0.80,-1.31,-0.64,-0.33,0.28,0.02,0.96
-0.25,1.64,0.43,-1.03,0.79,0.69,-1.55
-1.59,-0.66,-0.84,0.09,-0.69,-1.04,-0.70
1.35,1.23,0.65,1.85,0.48,0.00,1.97
-0.64,-0.20,-0.31,0.23,-1.25,-0.25,-1.44
1.60,2.03,1.55,0.14,2.08,0.43,1.03
-0.58,2.97,1.23,1.43,-0.89,-0.34,-2.32
0.68,-0.62,-1.52,0.97,-1.52,1.11,-0.11
0.20,-0.55,-1.08,0.46,5.77,-0.70,5.28
-0.10,0.48,-0.60,0.74,1.17,-0.18,1.27
0.78,0.77,0.86,-0.68,-0.56,0.50,-1.14
|
0.96,0.80,-1.31,-0.64,-0.33,0.28,0.02
-1.55,-0.25,1.64,0.43,-1.03,0.79,0.69
-0.70,-1.59,-0.66,-0.84,0.09,-0.69,-1.04
1.97,1.35,1.23,0.65,1.85,0.48,0.00
-1.44,-0.64,-0.20,-0.31,0.23,-1.25,-0.25
1.03,1.60,2.03,1.55,0.14,2.08,0.43
-2.32,-0.58,2.97,1.23,1.43,-0.89,-0.34
-0.11,0.68,-0.62,-1.52,0.97,-1.52,1.11
5.28,0.20,-0.55,-1.08,0.46,5.77,-0.70
1.27,-0.10,0.48,-0.60,0.74,1.17,-0.18
-1.14,0.78,0.77,0.86,-0.68,-0.56,0.50

-0.50,2.91,-3.04
-1.01,-2.15,-4.52
3.63,2.53,2.71
3.72,2.65,2.68
2.41,2.78,1.05
2.34,-1.77,-4.65
3.87,2.27,-4.23
|
-3.04,-0.50,2.91
-4.52,-1.01,-2.15
2.71,3.63,2.53
2.68,3.72,2.65
1.05,2.41,2.78
-4.65,2.34,-1.77
-4.23,3.87,2.27

-1.36,-0.51,-0.55,-1.98,1.37
-0.45,-0.20,-0.33,-0.67,0.41
0.00,2.31,0.51,5.49,-3.63
0.56,1.71,-0.33,4.59,-3.07
-1.42,0.00,0.34,-1.65,0.87
-0.52,1.47,-0.36,2.39,-2.13
0.81,0.13,-0.16,1.41,-0.56
-0.44,-0.95,-0.41,-1.89,1.70
-0.19,-0.61,-0.10,-1.32,1.11
-1.18,-0.01,0.19,-1.31,0.69
-0.25,1.49,0.21,3.63,-2.29
|
1.37,-1.36,-0.51,-0.55,-1.98
0.41,-0.45,-0.20,-0.33,-0.67
-3.63,0.00,2.31,0.51,5.49
-3.07,0.56,1.71,-0.33,4.59
0.87,-1.42,0.00,0.34,-1.65
-2.13,-0.52,1.47,-0.36,2.39
-0.56,0.81,0.13,-0.16,1.41
1.70,-0.44,-0.95,-0.41,-1.89
1.11,-0.19,-0.61,-0.10,-1.32
0.69,-1.18,-0.01,0.19,-1.31
-2.29,-0.25,1.49,0.21,3.63

5.14,1.64
-2.12,4.24
0.26,2.00
3.29,2.32
4.84,0.22
5.47,-1.09
2.46,2.12
|
1.64,5.14
4.24,-2.12
2.00,0.26
2.32,3.29
0.22,4.84
-1.09,5.47
2.12,2.46

-1.68,-1.54,-1.54,-1.67,-1.98,-1.67
-1.59,-1.69,-0.50,-2.29,-1.98,-0.29
-1.86,-0.38,1.42,-0.38,-0.23,-1.40
-0.37,-0.65,1.81,-1.53,-1.91,-0.25
-2.45,-1.96,-1.39,-2.29,-1.72,-1.39
-1.74,-2.36,-5.14,-1.80,0.03,-0.25
-0.65,-1.55,-2.59,-1.72,0.05,-1.30
-0.37,-0.38,-2.60,-0.65,-1.57,-1.61
-2.55,-1.63,-1.16,-1.52,-1.83,-1.67
-2.55,-1.81,1.92,-0.38,0.05,-0.59
-2.01,-2.36,0.36,-1.61,-1.56,-1.56
|
-1.67,-1.68,-1.54,-1.54,-1.67,-1.98
-0.29,-1.59,-1.69,-0.50,-2.29,-1.98
-1.40,-1.86,-0.38,1.42,-0.38,-0.23
-0.25,-0.37,-0.65,1.81,-1.53,-1.91
-1.39,-2.45,-1.96,-1.39,-2.29,-1.72
-0.25,-1.74,-2.36,-5.14,-1.80,0.03
-1.30,-0.65,-1.55,-2.59,-1.72,0.05
-1.61,-0.37,-0.38,-2.60,-0.65,-1.57
-1.67,-2.55,-1.63,-1.16,-1.52,-1.83
-0.59,-2.55,-1.81,1.92,-0.38,0.05
-1.56,-2.01,-2.36,0.36,-1.61,-1.56

1.81,-3.03,-4.77,-4.05,-4.36,-0.93,1.84,-4.48
2.00,-2.78,-5.61,-4.15,-4.49,-1.80,1.75,-3.73
-1.97,2.79,5.47,4.08,4.30,3.05,-2.21,4.19
|
-4.48,1.81,-3.03,-4.77,-4.05,-4.36,-0.93,1.84
-3.73,2.00,-2.78,-5.61,-4.15,-4.49,-1.80,1.75
4.19,-1.97,2.79,5.47,4.08,4.30,3.05,-2.21

0.57,-2.23,-1.83,-1.13
-0.58,2.36,1.17,-0.17
-0.36,2.84,0.83,-0.23
1.33,-0.70,-1.01,1.18
-0.04,0.67,-0.09,0.27
1.15,-1.20,0.94,-0.25
-1.12,3.29,-1.53,-0.58
-0.24,2.93,-0.43,0.30
-0.35,0.97,-0.49,0.73
1.49,5.99,1.09,1.22
0.38,-1.28,3.96,1.19
|
-1.13,0.57,-2.23,-1.83
-0.17,-0.58,2.36,1.17
-0.23,-0.36,2.84,0.83
1.18,1.33,-0.70,-1.01
0.27,-0.04,0.67,-0.09
-0.25,1.15,-1.20,0.94
-0.58,-1.12,3.29,-1.53
0.30,-0.24,2.93,-0.43
0.73,-0.35,0.97,-0.49
1.22,1.49,5.99,1.09
1.19,0.38,-1.28,3.96
